Below is a small trained network, with its code and all its weights. Each question gives an input and a class and asks what happens when units are switched off, that is, made to give their printed mean instead of their output.

import numpy as np


def w(rows, s, z=0):
    codes = np.array(rows[::2]) - 128.0
    scale = np.full(codes.shape[1], s)
    scale[-1] = z or s
    return codes * scale


def f(y):
    return y / 2 * (1 + np.tanh(0.7978845608 * (y + 0.044715 * y**3)))


def log_softmax(a):
    a = a - a.max(-1, keepdims=True)
    return a - np.log(np.exp(a).sum(-1, keepdims=True))


def net(x, mask):
    res = np.array(x, float).reshape(1, 8) / 4 @ E
    y = f(res @ A[0][:, :-1].T + A[0][:, -1])
    res = res + np.where(mask, y, B[0][:, -1]) @ B[0][:, :-1]
    return log_softmax(res[-1] @ U[:, :-1].T + U[:, -1])


A, B = {}, {}
E = w([
[125,230,254,170,176,146,90,132],'x0',
[80,97,213,176,91,185,159,193],'x1',
[186,44,131,202,152,98,203,74],'x2',
[131,164,99,91,151,67,64,145],'x3',
[106,147,129,64,103,140,105,130],'x4',
[106,137,97,100,123,218,120,132],'x5',
[77,75,184,31,118,124,96,53],'x6',
[68,145,151,173,145,235,141,94],'x7',
],0.008)
A[0] = w([
[127,73,128,161,42,160,192,103,229],'n1',
[181,144,142,245,141,156,217,162,249],'n2',
[65,172,170,79,162,163,80,146,223],'n3',
[148,23,191,118,84,113,227,76,151],'n4',
[103,37,164,112,80,132,190,85,196],'n5',
[246,107,84,96,166,1,122,104,192],'n6',
[147,192,141,244,184,193,197,242,185],'n7',
[126,86,164,139,118,134,82,137,127],'n8',
[204,76,108,132,140,65,125,91,243],'n9',
[106,184,236,117,222,186,73,85,175],'n10',
[144,13,111,102,107,138,172,69,249],'n11',
[146,161,142,150,101,156,86,191,202],'n12',
[138,138,151,182,197,137,100,179,213],'n13',
[90,93,41,120,70,167,127,135,220],'n14',
[71,185,161,43,64,65,56,228,135],'n15',
],0.0076,0.0021)
B[0] = w([
[110,82,158,148,135,175,190,203,200],'n1',
[208,34,91,235,127,133,164,148,240],'n2',
[123,174,139,111,17,137,101,63,192],'n3',
[106,169,169,198,164,78,212,173,216],'n4',
[51,142,163,151,181,116,191,174,203],'n5',
[99,80,46,121,181,1,13,145,255],'n6',
[231,79,106,180,62,172,124,115,250],'n7',
[127,171,194,137,108,131,136,126,138],'n8',
[101,85,109,196,186,52,116,126,211],'n9',
[75,211,172,193,105,159,64,46,217],'n10',
[61,135,147,113,207,109,154,209,223],'n11',
[180,98,173,81,54,151,131,108,165],'n12',
[178,120,154,151,71,119,107,87,177],'n13',
[86,81,22,89,142,203,149,168,197],'n14',
[202,230,172,47,79,101,151,173,215],'n15',
],0.0074,0.0095)
U = w([
[67,183,181,172,87,140,82,22,99],'0',
[70,106,178,170,172,95,194,175,76],'1',
[77,80,45,52,120,193,140,149,247],'2',
[218,54,114,190,87,158,140,128,139],'3',
[111,90,69,127,177,2,41,122,133],'4',
[171,171,167,36,60,96,122,164,84],'5',
],0.01,0.0014)

Each question gives the input, the list of numbers given to net, and the class t.
The units are the neurons (one row each of A and B). Each row of codes is followed by its name. A weight is (code - 128) times the scale printed after its matrix; where a second scale follows, it is the last column's (A, B and U).
mask holds one flag per neuron, in row order. A switched-off neuron (its flag False) gives its mean, the last column of its row in B, instead of its output. The means were averaged over made-up inputs and are rounded, as every weight is.
A unit's drop is (log p(t) with every unit on - log p(t) with that unit switched off) / (log p(t) with every unit on - log p(t) with every unit switched off).
The circuit of an input: a set's keep is (log p(t) with only the set's units on - log p(t) with every unit switched off) / (log p(t) with every unit on - log p(t) with every unit switched off). Starting from the 12 units with the biggest drops (on a tie, the unit counted first), units are removed one at a time, each time the one whose removal leaves the highest keep (on an exact tie, the one counted first), for as long as the keep stays at least 0.8.
circuit, biggest first: the units of the circuit, biggest drop first
unit that matters most: the unit with the biggest drop
top k neurons: the k neurons with the biggest drops, biggest first
drop of u: that unit's drop, to one decimal
input [-6,-3,5,1,1,3,-4,6], class 2: circuit, biggest first	(n14; n11)
input [-4,2,-7,-6,-7,0,1,6], class 2: circuit, biggest first	(n14; n4)
input [-5,6,-1,-2,6,0,-4,-1], class 2: circuit, biggest first	(n14; n9)
input [5,-2,-7,6,-5,-4,0,-5], class 5: unit that matters most	n15
input [4,-5,-8,7,7,-1,8,5], class 0: top 2 neurons	(n10; n3)
input [-3,0,-4,0,1,2,-3,-2], class 5: circuit, biggest first	(n15; n2)
input [-5,-6,-4,6,5,8,-4,-2], class 2: top 2 neurons	(n14; n9)
input [5,-2,-8,7,-8,5,0,-1], class 5: top 3 neurons	(n15; n12; n9)
input [8,-1,-4,-4,-2,2,-4,-4], class 3: top 3 neurons	(n7; n2; n12)
input [-6,-5,-2,-5,-1,-7,-8,2], class 4: top 3 neurons	(n6; n9; n12)
input [8,8,-1,4,5,0,-2,5], class 0: drop of n10	0.5
input [5,1,-8,1,2,-4,1,-7], class 5: drop of n15	0.3
input [7,0,1,7,-1,3,-7,2], class 3: drop of n7	0.4
input [-8,1,-7,7,0,4,0,-4], class 5: circuit, biggest first	(n15)
